Below are the code and all the weights of a small trained network. Each question names an input and a target symbol and asks about switching units off, where a switched-off unit gives its printed mean instead of its output.

import numpy as np


def w(rows, s, z=0):
    codes = np.array(rows[::2]) - 128.0
    scale = np.full(codes.shape[1], s)
    scale[-1] = z or s
    return codes * scale


def f(y):
    return y / 2 * (1 + np.tanh(0.7978845608 * (y + 0.044715 * y**3)))


def softmax(a):
    e = np.exp(a - a.max(-1, keepdims=True))
    return e / e.sum(-1, keepdims=True)


def log_softmax(a):
    a = a - a.max(-1, keepdims=True)
    return a - np.log(np.exp(a).sum(-1, keepdims=True))


def net(x, mask):
    ids = ['ΘΛΞΣΨΩαδζημπ'.index(c) for c in x.split()]
    T = len(ids)
    res = E[ids] + P[:T]
    u = 0
    for l in range(2):
        r = res
        for j in range(2):
            rows = slice(4 * j, 4 * j + 4)
            q, k, v = (r @ M[l][rows].T for M in (Q, K, V))
            z = softmax(np.where(np.tri(T) > 0, q @ k.T / 4**0.5, -1e9)) @ v
            o = O[l][rows]
            res = res + np.where(mask[u + j], z, o[:, -1]) @ o[:, :-1]
        u += 2
        y = f(res @ A[l][:, :-1].T + A[l][:, -1])
        res = res + np.where(mask[u : u + 4], y, B[l][:, -1]) @ B[l][:, :-1]
        u += 4
    return log_softmax(res[-1] @ U[:, :-1].T + U[:, -1])


Q, K, V, O, A, B = {}, {}, {}, {}, {}, {}
E = w([
[5,203,174,131],'Θ',
[20,167,151,66],'Λ',
[8,185,128,116],'Ξ',
[99,203,128,107],'Σ',
[9,156,131,58],'Ψ',
[121,200,156,101],'Ω',
[237,170,103,81],'α',
[150,153,125,51],'δ',
[188,142,88,85],'ζ',
[67,72,118,23],'η',
[159,107,77,22],'μ',
[68,92,156,196],'π',
],0.014)
P = w([
[82,254,8,69],'0',
[78,199,112,66],'1',
[101,166,106,66],'2',
[103,142,147,94],'3',
[111,120,162,105],'4',
[119,106,187,113],'5',
[125,89,200,120],'6',
[129,76,215,128],'7',
[136,63,226,133],'8',
[134,55,252,141],'9',
[143,38,210,152],'10',
[152,28,209,156],'11',
[170,12,114,169],'12',
],0.0086)
Q[0] = w([
[128,122,123,140],'0.h0',
[126,125,126,125],'0.h0',
[138,155,138,126],'0.h0',
[123,123,129,109],'0.h0',
[117,147,8,144],'0.h1',
[149,137,214,85],'0.h1',
[145,165,82,159],'0.h1',
[107,102,125,119],'0.h1',
],0.012)
K[0] = w([
[127,105,121,135],'0.h0',
[125,131,126,129],'0.h0',
[139,163,168,124],'0.h0',
[128,153,130,122],'0.h0',
[85,225,2,169],'0.h1',
[210,57,207,80],'0.h1',
[97,110,38,155],'0.h1',
[116,167,154,134],'0.h1',
],0.0079)
V[0] = w([
[133,114,252,107],'0.h0',
[130,123,205,118],'0.h0',
[124,140,100,141],'0.h0',
[151,98,210,82],'0.h0',
[112,128,54,152],'0.h1',
[121,115,84,128],'0.h1',
[121,134,118,141],'0.h1',
[128,124,135,124],'0.h1',
],0.014)
O[0] = w([
[152,73,4,196,177],'0.h0',
[145,89,50,176,169],'0.h0',
[126,131,162,120,140],'0.h0',
[140,120,12,157,85],'0.h0',
[124,109,254,135,2],'0.h1',
[107,122,234,99,65],'0.h1',
[142,117,108,154,106],'0.h1',
[132,124,89,132,140],'0.h1',
],0.0088,0.0024)
A[0] = w([
[163,2,152,53,43],'0.n0',
[252,170,137,125,4],'0.n1',
[52,133,123,154,49],'0.n2',
[134,188,62,62,180],'0.n3',
],0.013,0.0033)
B[0] = w([
[170,163,124,228,156],'0.n0',
[3,96,151,39,172],'0.n1',
[132,157,164,25,231],'0.n2',
[179,180,140,138,255],'0.n3',
],0.011,0.0063)
Q[1] = w([
[64,143,127,172],'1.h0',
[242,134,168,135],'1.h0',
[170,198,159,206],'1.h0',
[121,199,95,130],'1.h0',
[91,58,118,33],'1.h1',
[6,84,113,134],'1.h1',
[207,223,123,47],'1.h1',
[40,110,49,42],'1.h1',
],0.017)
K[1] = w([
[108,165,102,118],'1.h0',
[143,91,208,127],'1.h0',
[99,146,191,133],'1.h0',
[94,139,117,174],'1.h0',
[135,53,99,151],'1.h1',
[85,111,56,113],'1.h1',
[189,104,250,112],'1.h1',
[160,66,63,115],'1.h1',
],0.023)
V[1] = w([
[143,150,141,95],'1.h0',
[94,119,74,120],'1.h0',
[172,75,164,133],'1.h0',
[156,113,153,116],'1.h0',
[194,32,171,98],'1.h1',
[12,128,109,182],'1.h1',
[104,197,172,249],'1.h1',
[65,80,139,121],'1.h1',
],0.017)
O[1] = w([
[158,106,91,137,251],'1.h0',
[155,160,160,94,60],'1.h0',
[77,172,151,178,42],'1.h0',
[116,137,121,157,146],'1.h0',
[51,109,10,71,62],'1.h1',
[87,137,248,149,81],'1.h1',
[114,217,174,222,107],'1.h1',
[63,74,164,126,144],'1.h1',
],0.015)
A[1] = w([
[125,135,38,238,107],'1.n0',
[80,235,104,12,60],'1.n1',
[125,163,79,25,124],'1.n2',
[154,114,58,167,1],'1.n3',
],0.011,0.0043)
B[1] = w([
[19,190,125,143,239],'1.n0',
[118,50,123,221,188],'1.n1',
[76,203,121,144,254],'1.n2',
[248,67,172,75,225],'1.n3',
],0.017,0.022)
U = w([
[139,177,182,79,3],'Θ',
[145,124,115,40,113],'Λ',
[81,143,160,80,35],'Ξ',
[132,151,133,85,232],'Σ',
[94,171,159,1,180],'Ψ',
[158,175,123,53,106],'Ω',
[86,118,77,55,144],'α',
[172,128,82,116,200],'δ',
[144,34,57,166,111],'ζ',
[154,101,126,182,149],'η',
[122,163,116,123,53],'μ',
[83,46,134,133,217],'π',
],0.009,0.0041)

Each question gives the input, a string of symbols that net reads in full, and the target symbol t.
The units are the heads (4 rows each of Q, K, V and O) and the neurons (one row each of A and B). Each row of codes is followed by its name. A weight is (code - 128) times the scale printed after its matrix; where a second scale follows, it is the last column's (O, A, B and U).
mask holds one flag per unit, layer by layer, with each layer's heads first. A switched-off unit (its flag False) gives its mean, the last column of its rows in O or B, instead of its output. The means were averaged over made-up inputs and are rounded, as every weight is.
A unit's drop is (log p(t) with every unit on - log p(t) with that unit switched off) / (log p(t) with every unit on - log p(t) with every unit switched off).
The circuit of an input: a set's keep is (log p(t) with only the set's units on - log p(t) with every unit switched off) / (log p(t) with every unit on - log p(t) with every unit switched off). Starting from all 12 units, units are removed one at a time, each time the one whose removal leaves the highest keep (on an exact tie, the one counted first), for as long as the keep stays at least 0.8.
units of the circuit, in order: the units of the circuit, biggest drop first
most important unit: the unit with the biggest drop
k most important neurons: the k neurons with the biggest drops, biggest first
k most important neurons of layer l: the k neurons of layer l with the biggest drops, biggest first
heads that matter: for each layer, one digit per head in row order, 1 if its drop is at least 0.15 and else 0, layers parted by /
input Ψ α Θ ζ Ξ, target ζ: most important unit	1.n1
input Θ Ψ ζ δ Ω π Σ α, target π: 2 most important neurons of layer 0	(0.n1; 0.n3)
input Θ Σ δ Ψ ζ ζ Ψ, target ζ: units of the circuit, in order	(1.n1; 1.h1)
input η δ Ξ Ψ μ Ψ δ Θ, target δ: heads that matter	11 / 11
input Σ Ψ α Θ Θ δ ζ Θ δ δ Ω, target μ: units of the circuit, in order	(1.n0; 0.h0; 1.h1; 0.n1)
input Ψ Θ Ξ μ α α Θ, target α: heads that matter	10 / 01
input π π Θ Θ Θ α Ψ α μ Θ, target μ: heads that matter	10 / 11
input α Λ Ω Σ Θ Ξ Λ Ψ Ψ π ζ, target Λ: heads that matter	10 / 01
input α α π α δ α η, target Λ: units of the circuit, in order	(1.n3; 0.n0; 1.n1; 1.h1)
input α α Θ Ψ δ, target Λ: units of the circuit, in order	(0.n1; 1.h1; 0.h0; 1.n1)
input ζ μ Σ Ω, target α: units of the circuit, in order	(0.h1; 1.h1)
input ζ Ψ Θ ζ π π Ξ, target π: units of the circuit, in order	(1.h1; 0.n3; 1.n2)
input Θ Θ Ψ Θ Θ ζ, target η: heads that matter	10 / 01
input Θ Ψ α Θ Θ Θ Θ δ Ξ, target δ: heads that matter	01 / 11
input Σ Θ Θ π Θ Ξ Ψ δ ζ Ψ Θ α ζ, target μ: most important unit	1.n0
input α Ψ Ψ Ω δ Λ Ξ Ω Λ Ψ Θ α, target α: units of the circuit, in order	(0.n1; 1.h1)
input δ π Θ Θ Θ ζ, target Ω: 4 most important neurons	(1.n3; 1.n0; 0.n3; 1.n1)
input π ζ Θ μ Ψ α, target μ: heads that matter	01 / 11
input Θ Θ α Θ α π π Ψ η Θ Ξ, target η: heads that matter	11 / 11
input Θ δ Θ α α π π μ Θ Θ Θ, target Θ: most important unit	0.n0
input Ω α Σ η, target Θ: 2 most important neurons	(0.n0; 1.n0)
input π Θ α α Ψ Θ Ψ α Θ Σ η Θ Θ, target η: 2 most important neurons	(0.n0; 0.n2)
input π Ω Ψ Σ δ Σ Ψ Θ Θ Ψ Ξ, target Ψ: 2 most important neurons of layer 0	(0.n2; 0.n0)
